(in the rows, 128 means zero)
Each row has two labels, one from each of two sets.
118 128 110 121 128 130 115 137 121 143 118 120 124 93 119 123 127 148
 150 155 130 118 134 111 126 192 127 133 120 149 133 115 133 122 140 133
 99 161 109 127 138 98 116 147 182 129 115 157 122 131 132 125 109 113 -> (95)/J325
110 121 188 117 114 151 130 62 119 129 143 126 103 100 90 138 106 136
 139 146 118 112 137 106 137 175 118 113 156 114 133 135 118 130 132 107
 67 157 175 110 126 137 143 126 146 148 138 130 122 123 125 120 112 148 -> (95)/J964
99 115 135 121 119 132 125 107 124 127 130 119 114 81 115 127 96 137 140
 175 119 117 126 113 133 123 145 132 116 135 129 119 124 146 129 122 64
 166 159 136 141 102 94 150 194 130 134 142 122 130 141 132 122 135 -> (95)/J325
142 140 173 124 133 126 123 116 145 120 125 142 130 136 133 138 90 129
 123 130 133 137 124 134 116 186 130 123 145 107 128 124 138 129 120 114
 158 139 137 147 108 116 133 118 118 142 140 112 135 112 134 127 129 117 -> (97)/J964
147 147 193 128 121 122 127 73 145 118 129 136 121 132 101 136 126 115
 118 119 129 117 128 135 129 144 101 115 160 92 124 120 131 131 127 124
 164 138 163 123 119 139 177 114 99 146 159 99 114 129 123 122 121 150 -> (97)/J964
124 108 112 120 137 131 131 119 124 128 130 127 119 100 140 123 109 141
 149 174 133 124 132 112 124 150 144 128 109 142 120 132 128 142 125 129
 101 148 145 136 142 79 98 153 171 109 131 153 129 116 136 132 127 112 -> (97)/J325
122 165 182 117 129 143 122 89 149 137 114 126 121 110 83 142 144 144
 126 136 116 113 137 150 117 214 81 114 178 147 122 111 122 124 125 116
 166 147 124 122 130 101 190 113 142 160 118 123 112 130 125 104 114 124 -> (95)/J964
144 114 88 141 121 112 131 142 133 122 142 138 123 126 145 115 108 109
 121 135 124 147 130 104 155 102 153 133 99 65 126 154 142 132 131 125
 136 148 132 139 129 168 138 132 113 108 145 105 144 151 111 139 153 140 -> (97)/J539
137 154 192 124 138 124 135 85 136 130 125 138 141 143 144 137 105 130
 116 125 117 137 115 146 115 94 110 114 147 129 122 122 129 126 133 126
 159 100 138 122 112 116 176 119 104 142 135 96 102 132 123 137 124 144 -> (97)/J964
123 146 182 124 106 131 130 73 152 133 123 126 139 119 94 146 89 122 110
 113 119 109 135 140 121 130 117 126 165 153 123 116 121 125 131 105 106
 147 167 122 113 146 164 111 152 170 144 101 109 107 130 118 140 132 -> (92)/J964
142 134 90 130 143 112 125 173 138 133 131 135 153 169 139 127 151 115
 119 94 137 139 124 159 124 132 128 124 125 140 130 123 129 120 119 135
 198 120 85 127 107 137 113 121 100 128 121 127 141 122 128 128 140 114 -> (95)/J539
122 149 172 124 115 147 130 76 136 133 125 123 124 111 80 147 112 139
 123 112 118 124 136 139 130 196 110 124 155 152 131 120 122 100 127 110
 119 150 110 126 114 130 120 99 155 179 129 112 115 131 124 101 105 136 -> (95)/J964
140 134 147 123 129 120 127 112 148 128 123 134 120 125 127 129 126 138
 123 150 117 130 122 124 125 150 122 119 143 102 123 125 136 133 124 125
 159 137 137 134 123 109 143 148 124 123 133 128 119 133 127 131 110 132 -> (97)/J964
132 156 174 141 130 130 139 109 143 134 123 125 127 131 91 141 132 128
 130 103 125 110 115 147 118 192 112 116 170 138 121 120 123 131 115 117
 168 138 162 122 122 128 191 112 122 155 127 133 107 110 129 112 128 127 -> (95)/J964
112 123 101 147 126 140 125 140 126 141 128 112 122 113 110 113 130 141
 146 142 122 115 139 115 133 185 128 128 134 151 132 127 124 132 126 127
 86 143 132 137 144 108 136 138 178 126 120 156 152 113 127 116 120 114 -> (95)/J325
130 109 79 128 99 109 134 134 155 137 152 120 115 104 93 117 102 104 119
 127 116 127 139 131 178 105 141 146 134 92 127 144 137 131 123 126 104
 178 202 139 136 214 216 126 164 128 142 105 142 138 118 116 166 142 -> (95)/J539
121 154 180 117 129 143 119 91 140 139 119 130 129 109 92 133 145 135
 126 141 123 119 133 124 116 156 89 82 146 136 131 109 126 126 129 124
 162 121 113 123 169 90 123 124 133 150 128 130 104 142 126 122 98 135 -> (95)/J964
118 147 117 130 128 147 118 154 136 140 130 124 145 157 93 137 165 141
 124 86 127 111 132 161 106 143 108 132 131 190 136 138 121 118 120 152
 163 131 112 113 130 105 57 125 130 144 124 142 126 120 135 125 122 109 -> (95)/J964
141 125 77 140 137 113 140 183 137 129 130 124 137 153 138 123 156 114
 107 92 141 141 122 146 134 79 134 138 122 135 123 127 145 122 123 139
 174 109 104 119 130 166 144 128 91 117 119 120 150 130 125 136 157 120 -> (95)/J539
116 159 169 115 122 156 132 104 137 135 133 126 144 117 91 139 142 138
 115 133 122 110 129 152 111 125 101 120 150 195 130 82 118 120 127 122
 146 120 118 118 128 102 119 115 145 159 128 134 97 124 134 116 112 129 -> (95)/J964
